Below are the code and all the weights of a small trained network. Each question names an input and a class and asks about switching units off, where a switched-off unit gives its printed mean instead of its output.

import numpy as np


def w(rows, s, z=0):
    codes = np.array(rows[::2]) - 128.0
    scale = np.full(codes.shape[1], s)
    scale[-1] = z or s
    return codes * scale


def f(y):
    return np.maximum(y, 0)


def log_softmax(a):
    a = a - a.max(-1, keepdims=True)
    return a - np.log(np.exp(a).sum(-1, keepdims=True))


def net(x, mask):
    res = np.array(x, float).reshape(1, 8) / 4 @ E
    y = f(res @ A[0][:, :-1].T + A[0][:, -1])
    res = res + np.where(mask, y, B[0][:, -1]) @ B[0][:, :-1]
    return log_softmax(res[-1] @ U[:, :-1].T + U[:, -1])


A, B = {}, {}
E = w([
[46,75,24,178,191,89,184,78],'x0',
[222,125,39,63,103,180,165,186],'x1',
[122,119,82,60,220,27,120,72],'x2',
[97,239,80,126,179,181,104,94],'x3',
[199,39,163,103,195,240,174,85],'x4',
[158,231,206,186,157,139,211,164],'x5',
[219,190,122,96,168,57,243,141],'x6',
[116,93,199,100,216,139,86,255],'x7',
],0.0097)
A[0] = w([
[124,96,141,106,180,166,123,188,252],'N0',
[1,109,164,112,130,48,75,95,127],'N1',
[142,111,158,98,99,119,80,186,129],'N2',
[157,94,142,82,50,126,154,75,150],'N3',
[128,190,133,199,147,198,50,133,146],'N4',
[102,209,122,143,103,45,222,118,239],'N5',
[131,82,109,207,173,191,165,109,121],'N6',
[106,223,162,155,139,157,145,111,113],'N7',
],0.0099,0.0042)
B[0] = w([
[156,141,105,49,140,209,185,219,202],'N0',
[87,78,156,137,162,48,55,112,250],'N1',
[173,127,136,94,48,102,72,187,190],'N2',
[201,58,156,187,133,172,93,14,185],'N3',
[37,144,169,42,1,135,162,85,197],'N4',
[193,202,125,221,159,43,145,129,244],'N5',
[57,112,96,173,150,208,217,145,184],'N6',
[114,213,194,85,154,87,186,66,188],'N7',
],0.0084,0.015)
U = w([
[94,172,141,103,69,138,137,52,57],'0',
[74,80,107,176,125,163,196,137,5],'1',
[201,46,172,168,84,162,135,79,236],'2',
[97,61,138,158,146,73,79,110,107],'3',
[174,95,62,71,220,114,187,127,231],'4',
[144,142,148,118,56,146,100,222,118],'5',
[114,163,3,183,77,90,87,52,78],'6',
[167,202,171,206,166,85,177,133,193],'7',
],0.014,0.0023)

Each question gives the input, the list of numbers given to net, and the class t.
The units are the neurons (one row each of A and B). Each row of codes is followed by its name. A weight is (code - 128) times the scale printed after its matrix; where a second scale follows, it is the last column's (A, B and U).
mask holds one flag per neuron, in row order. A switched-off neuron (its flag False) gives its mean, the last column of its row in B, instead of its output. The means were averaged over made-up inputs and are rounded, as every weight is.
A unit's drop is (log p(t) with every unit on - log p(t) with that unit switched off) / (log p(t) with every unit on - log p(t) with every unit switched off).
The circuit of an input: a set's keep is (log p(t) with only the set's units on - log p(t) with every unit switched off) / (log p(t) with every unit on - log p(t) with every unit switched off). Starting from all 8 units, units are removed one at a time, each time the one whose removal leaves the highest keep (on an exact tie, the one counted first), for as long as the keep stays at least 0.8.
circuit, biggest first: the units of the circuit, biggest drop first
most important unit: the unit with the biggest drop
top k neurons: the k neurons with the biggest drops, biggest first
drop of u: that unit's drop, to one decimal
input [8,8,0,1,-4,-1,-6,3], class 1: circuit, biggest first	N5, N2
input [-4,-8,-5,2,-8,-1,-6,4], class 0: circuit, biggest first	N4
input [-7,0,1,-4,3,6,-1,0], class 5: top 2 neurons	N5, N2
input [-7,2,7,8,1,-4,-8,-7], class 0: top 2 neurons	N4, N5
input [-3,-2,-3,6,2,-7,8,-2], class 2: top 2 neurons	N5, N3
input [3,4,-3,3,7,8,1,7], class 4: top 2 neurons	N0, N7
input [-2,-6,-1,-6,-8,5,0,8], class 5: top 2 neurons	N2, N3
input [-4,-5,2,0,-3,2,-2,-6], class 7: top 3 neurons	N5, N7, N2
input [2,5,-6,5,-3,1,0,-4], class 0: top 2 neurons	N4, N7
input [8,3,-6,-4,2,-4,8,-5], class 2: top 2 neurons	N3, N7
input [4,3,-6,8,2,-6,-4,5], class 1: top 2 neurons	N6, N2
input [5,6,3,-7,1,1,-8,5], class 1: top 3 neurons	N6, N5, N7
input [1,0,4,-1,1,-1,5,-6], class 7: top 4 neurons	N5, N4, N1, N2
input [-5,-2,0,1,-7,-1,5,7], class 5: circuit, biggest first	N2
input [-1,-7,7,7,2,5,-6,-1], class 0: top 2 neurons	N4, N7
input [7,-7,-3,-7,-4,4,-4,-6], class 3: top 2 neurons	N1, N0
input [2,-2,3,-8,-2,8,-1,8], class 5: drop of N0	0.4
input [-5,6,4,0,1,-3,3,-7], class 2: drop of N3	0.9
input [-6,-6,-1,-3,8,0,-3,5], class 5: drop of N6	0.0
input [3,-4,7,7,7,1,-8,1], class 1: most important unit	N6
input [-5,-6,1,-4,4,3,0,3], class 5: drop of N5	0.1
